[ 19   9  -2  10   1  15   1 -11   6   5 -20 -10  -4  -2 -38 -18  -8  28
  15  10  -5 -26  12 -31  -5  19 -19   6  -9  -1  -6   7  10  -7  16   8
  16   3 -19   1  -3  15  14   9 -13 -11   6]	J594 > j51
[-18  -9 -11  -9   9  -1   0  12 -24 -10   2   3  -2 -17  -5  -2  -9 -15
  -4 -11  17  10   0  -9  -5  27   2 -24 -19   4  -2   2  42   8  12  -2
   4  -5  -4   0   1  -8  -9  -6   5 -14   8]	j719 > J368
[ -8   7 -26 -12   3   6   4   7 -53 -12 -12 -11  -6 -17 -25 -10 -28 -32
  -6 -13  -7  -2  -8  -6  11  34  -8 -19 -16   5   8  21  55  -7  21   1
  17  -5 -14  -5 -17 -19  -3  10   8  -3  19]	j719 > J368
[ -6  15 -19  24  12  11   9  -7  -4  13   0  -6  11 -21 -33 -16 -18  24
   8  -1   5 -29  12 -33   7  33 -34 -10 -15  -9   4   6  21   2  41   9
  17  -4 -19   0   2 -12   4  17 -16 -14   8]	J594 > j51
[ -5  -2 -19  20   1  22   9  10 -40   6  -3 -31  18 -13  -3  -8   1  15
 -17 -16  14  15   7  -8  18  -6 -28  -4   4  -4  21   9  37   8  56   4
  21  15  -4  -9  -6  -9  -8  12  -9  -4  -1]	J716 > j361
[-17  -1 -22  -8  14   6   3  11 -30  -5  -6 -13  22 -13 -13  -8 -32 -15
  13  11  -6   0  -7  -7  -5  23  -8 -10 -11   0  14  -1  40  -9  32   7
  23   9  -7   5   5  -6  -3  13   9 -22  12]	j719 > J368
[ -7 -39 -26  -6  25  14  -6 -11 -27 -10  19 -11  18  -5   7   4 -13  -5
  18  24  17 -34 -17  -4  -9  15 -20   7  -6  -1  -3  10  -3  48  10  17
   2   6 -14 -14 -47 -15  18  50   1  10  42]	j591 > j811
[ 14  12 -26   7  -3   2   9  21 -12  23   3  -2  -3  -6 -43 -14 -35  15
 -10  24  -7 -28  16 -56 -10  42 -10   1 -23  -8 -13   0  41  -9  27  -4
  12  -8 -25   5 -13  -5   7   3 -13 -28  29]	J594 > j51
[-19 -25 -27  -8   5  14   2 -10 -43 -13   8 -12   4  -8 -10 -16 -29 -16
  14   9   8 -46   1   0   2  33 -25 -20 -24  -4  -8   6  37  -7  35  23
  16   0   0  -6  -9   0 -21  24 -15 -17  27]	j719 > J368
[ -5 -16 -37  -1  27   8   6   3 -18  24  28 -13   9  -1  14   7 -13   8
  12  19   9 -21  -3   3 -20  17 -12  10 -16  -9  14  13  -2  16  22   9
   5  -2  -9  13 -16  -2  -4  25  21  18  28]	j591 > J678
[ 12  10  -7   9 -12   4   6  -6  -9  32  13  -8  14   4 -39 -31 -11  12
  26  11  -4 -43  14 -26 -16  32 -28   7   6 -17 -14   1  29  -7  26   3
  23  -9 -15   5   8  20   5  10  -9 -24  -6]	J594 > j51
[-19  -2 -26   3  20   5  -3  12 -19 -10 -16   4   1  -6   1 -15 -17  -5
  -2  -7   9  -4   4 -10   2  32 -14 -24 -22   5  10   4  29 -16  27   8
  22  -5 -16   0  -3  -3 -23   1  28 -10   3]	j719 > J368
[ 20  17  -8   8  10   3   5 -15  14  -8   0  -3   7  -5 -41 -23 -16  19
   6  -4 -11 -18  14 -40  -2  35 -21   6  -2   4 -18   3   5  -3  22   5
  21   5 -18  13  -2   0   9   0  -6  -9   7]	J594 > j51
[  8  15 -37  -5  17  22  -6 -10 -25   9   1 -24   8  -1 -25 -14 -21  23
  -2  -2  -4 -34  16 -32   0  23 -11   6 -19  -8  19   0  11  -8  54   7
  36   2 -22  15 -13   4  21   0   5   6  19]	J594 > J11
[ -9 -12 -18   5  26  -6 -12  -8  -7   3  19  -3  14 -11  -4   5  -5  -4
  -3   0  12 -15   1 -11  -3  10 -15  -2 -14  -7  -7  10  33  49   5   2
  15  -9 -26  -4  -2 -13   2  42  17   2  29]	j591 > j811
[ 11  24  -9  12   4  14  12 -13 -17 -19 -12 -19  10 -12 -31 -14 -11  76
  -2 -12   1 -10   8  13  17  21 -39   7 -12 -15   2  -5  20 -29  50  10
  25  -9 -15   5  -8  -6   7 -11 -30 -12   9]	J594 > J11
[-18 -31 -29   0  23   3   4   6 -21  18  17   6   8  -8  14   4 -12 -18
  13  11  17 -18 -16   2 -10  33  -4  -5 -17   4  -3  14  29  34   4   3
  -8 -37 -20 -10  -1 -12  -5  43  15   4  23]	j591 > J678
[  1  -5  -7  12 -29  18   8  -1 -30   5  15  -9   7 -14 -18  -6   4  -7
  -2  -3   9  11   2  15   0  -6 -11   7   0   1  11  14  61  32  41  -7
  12   2 -16 -16 -15  -6   8  25 -25 -15  17]	J716 > j83
[-15  -9 -26   8  -7  23  15  -4 -54  11   7 -23   7 -27  -6  -2  -8   3
 -29 -12  13   1  -5   0  24  -3 -25 -21  -2  -1  28  13  62   7  56   1
  19  14  -9 -14  -8   5   8  23 -11 -11   4]	J716 > j361
[-21  -3 -28  -3   5   8  12  -2 -47  -6  -1 -10  -7 -13  -3 -19 -18  -9
  -6 -28  -7 -11   5   2  17  30 -27 -39 -18  12   2  13  53 -10  27   0
  24   8  -5  -8  -6   5 -16  -2  -9 -32   9]	j719 > J368
[ -9  -1 -19  10   1  14   4   2 -53   6   7 -44   7 -23 -11   2  -1  -2
 -18 -14  24  19   5   1  13  -7 -22 -13  -4   2  36  12  71   4  60   1
  30  13  -5  -9 -10  -6  -3  14  -8  -3  13]	J716 > j361
[  6 -21 -12  16  -9  13  15   3 -27   8  15 -12  19  -8  -9  -6  -2   9
  -6  -2  13   2   6   8   8   1 -16  -4  -4 -12   2  10  42  30  37   4
   5   5  -4 -21 -16  -3  -3  20 -33 -13  19]	J716 > j83
[  0   7 -42  15  26  21   8 -15  -3   6  24 -13  17  -6 -18 -20 -35  40
  -3  -3  11 -42  19 -42  -2  39 -22 -14 -21  -7   4   1  17   6  56  17
  44   5 -29  10 -16  23   1   4  -4  -1  22]	J594 > J11
[  3  22 -20  11  25  18  -5 -16  -2  -2 -12 -17  14  -4 -20 -11 -17  34
 -11 -20  -2   2  11 -38  12  12 -23 -14 -10   2  15  11   8  -4  45   3
  34   2 -25  10  -2  -1   9   2   7   1   2]	J594 > J11
[ -2 -23 -26   1  25   5  -1 -14   5   4  28   5   9   3   0  23  -2  13
  -9  20   9 -15  -2   1 -17 -44   0  15  -6  -1   2  11   4  40  14  11
  19 -14 -16  -4 -12  -3   9  26  12  20  28]	j591 > j811
